Here is a tiny trained network, its code and every weight. The questions are about switching its units off for an input and a class, where a switched-off unit gives its printed mean instead of its output.

import numpy as np


def w(rows, s, z=0):
    codes = np.array(rows[::2]) - 128.0
    scale = np.full(codes.shape[1], s)
    scale[-1] = z or s
    return codes * scale


def f(y):
    return y / 2 * (1 + np.tanh(0.7978845608 * (y + 0.044715 * y**3)))


def log_softmax(a):
    a = a - a.max(-1, keepdims=True)
    return a - np.log(np.exp(a).sum(-1, keepdims=True))


def net(x, mask):
    res = np.array(x, float).reshape(1, 5) / 4 @ E
    y = f(res @ A[0][:, :-1].T + A[0][:, -1])
    res = res + np.where(mask, y, B[0][:, -1]) @ B[0][:, :-1]
    return log_softmax(res[-1] @ U[:, :-1].T + U[:, -1])


A, B = {}, {}
E = w([
[74,216,113,223],'x0',
[16,71,212,188],'x1',
[139,170,136,127],'x2',
[49,136,2,150],'x3',
[213,108,96,232],'x4',
],0.0081)
A[0] = w([
[84,128,104,196,27],'N0',
[119,174,224,100,79],'N1',
[136,87,139,92,38],'N2',
[167,147,71,77,117],'N3',
[136,110,161,179,188],'N4',
[144,120,84,131,123],'N5',
[94,90,157,52,86],'N6',
[128,152,151,137,154],'N7',
[79,132,132,123,33],'N8',
[133,145,143,140,107],'N9',
[7,137,121,59,27],'N10',
[125,97,163,188,20],'N11',
[124,149,156,96,26],'N12',
[155,91,134,112,95],'N13',
[155,90,156,213,23],'N14',
[68,119,132,128,72],'N15',
[138,159,167,118,2],'N16',
[133,62,155,41,146],'N17',
[111,146,49,85,43],'N18',
],0.017,0.0031)
B[0] = w([
[83,66,54,99,186],'N0',
[49,178,111,70,204],'N1',
[137,92,146,116,169],'N2',
[199,157,164,155,212],'N3',
[125,120,91,173,185],'N4',
[152,138,100,104,158],'N5',
[165,61,131,103,217],'N6',
[108,145,130,136,143],'N7',
[120,118,176,143,155],'N8',
[117,143,124,139,132],'N9',
[66,147,252,214,244],'N10',
[143,135,88,167,177],'N11',
[111,127,116,93,144],'N12',
[124,101,160,142,167],'N13',
[127,125,73,180,196],'N14',
[90,116,153,159,174],'N15',
[91,149,129,113,140],'N16',
[143,55,124,66,251],'N17',
[184,164,103,71,195],'N18',
],0.033,0.011)
U = w([
[133,81,173,98,2],'0',
[193,125,136,140,145],'1',
[118,100,87,69,104],'2',
[200,148,152,94,151],'3',
[118,3,154,67,158],'4',
[115,104,82,187,169],'5',
[72,134,141,40,73],'6',
[69,73,182,172,185],'7',
],0.011,0.004)

Each question gives the input, the list of numbers given to net, and the class t.
The units are the neurons (one row each of A and B). Each row of codes is followed by its name. A weight is (code - 128) times the scale printed after its matrix; where a second scale follows, it is the last column's (A, B and U).
mask holds one flag per neuron, in row order. A switched-off neuron (its flag False) gives its mean, the last column of its row in B, instead of its output. The means were averaged over made-up inputs and are rounded, as every weight is.
A unit's drop is (log p(t) with every unit on - log p(t) with that unit switched off) / (log p(t) with every unit on - log p(t) with every unit switched off).
The circuit of an input: a set's keep is (log p(t) with only the set's units on - log p(t) with every unit switched off) / (log p(t) with every unit on - log p(t) with every unit switched off). Starting from the 12 units with the biggest drops (on a tie, the unit counted first), units are removed one at a time, each time the one whose removal leaves the highest keep (on an exact tie, the one counted first), for as long as the keep stays at least 0.8.
units of the circuit, in order: the units of the circuit, biggest drop first
most important unit: the unit with the biggest drop
top k neurons: the k neurons with the biggest drops, biggest first
drop of u: that unit's drop, to one decimal
input [5,-7,-6,2,7], class 1: most important unit : N1
input [4,7,8,4,2], class 5: top 2 neurons : N0; N11
input [-2,1,-2,-7,4], class 5: units of the circuit, in order : N14; N4
input [6,-6,-5,-7,1], class 1: units of the circuit, in order : N10; N17
input [3,-2,-7,0,-2], class 1: top 4 neurons : N10; N1; N17; N0
input [-5,-6,5,2,-6], class 3: top 3 neurons : N3; N18; N0
input [7,-6,-8,-4,0], class 1: units of the circuit, in order : N10; N17
input [6,-2,1,1,1], class 2: top 2 neurons : N10; N14
input [0,-1,-5,-2,2], class 1: top 4 neurons : N10; N0; N17; N1
input [7,-2,7,4,0], class 2: top 2 neurons : N0; N10
input [3,-6,-4,1,8], class 1: top 3 neurons : N3; N1; N14
input [-2,5,1,8,-7], class 7: drop of N10 : 5.8
input [-5,5,-2,8,-5], class 7: drop of N10 : 7.0
input [-1,2,2,4,0], class 7: most important unit : N17
input [5,3,6,-8,-7], class 6: drop of N1 : 1.5
input [-3,7,2,4,-6], class 7: drop of N10 : 6.1
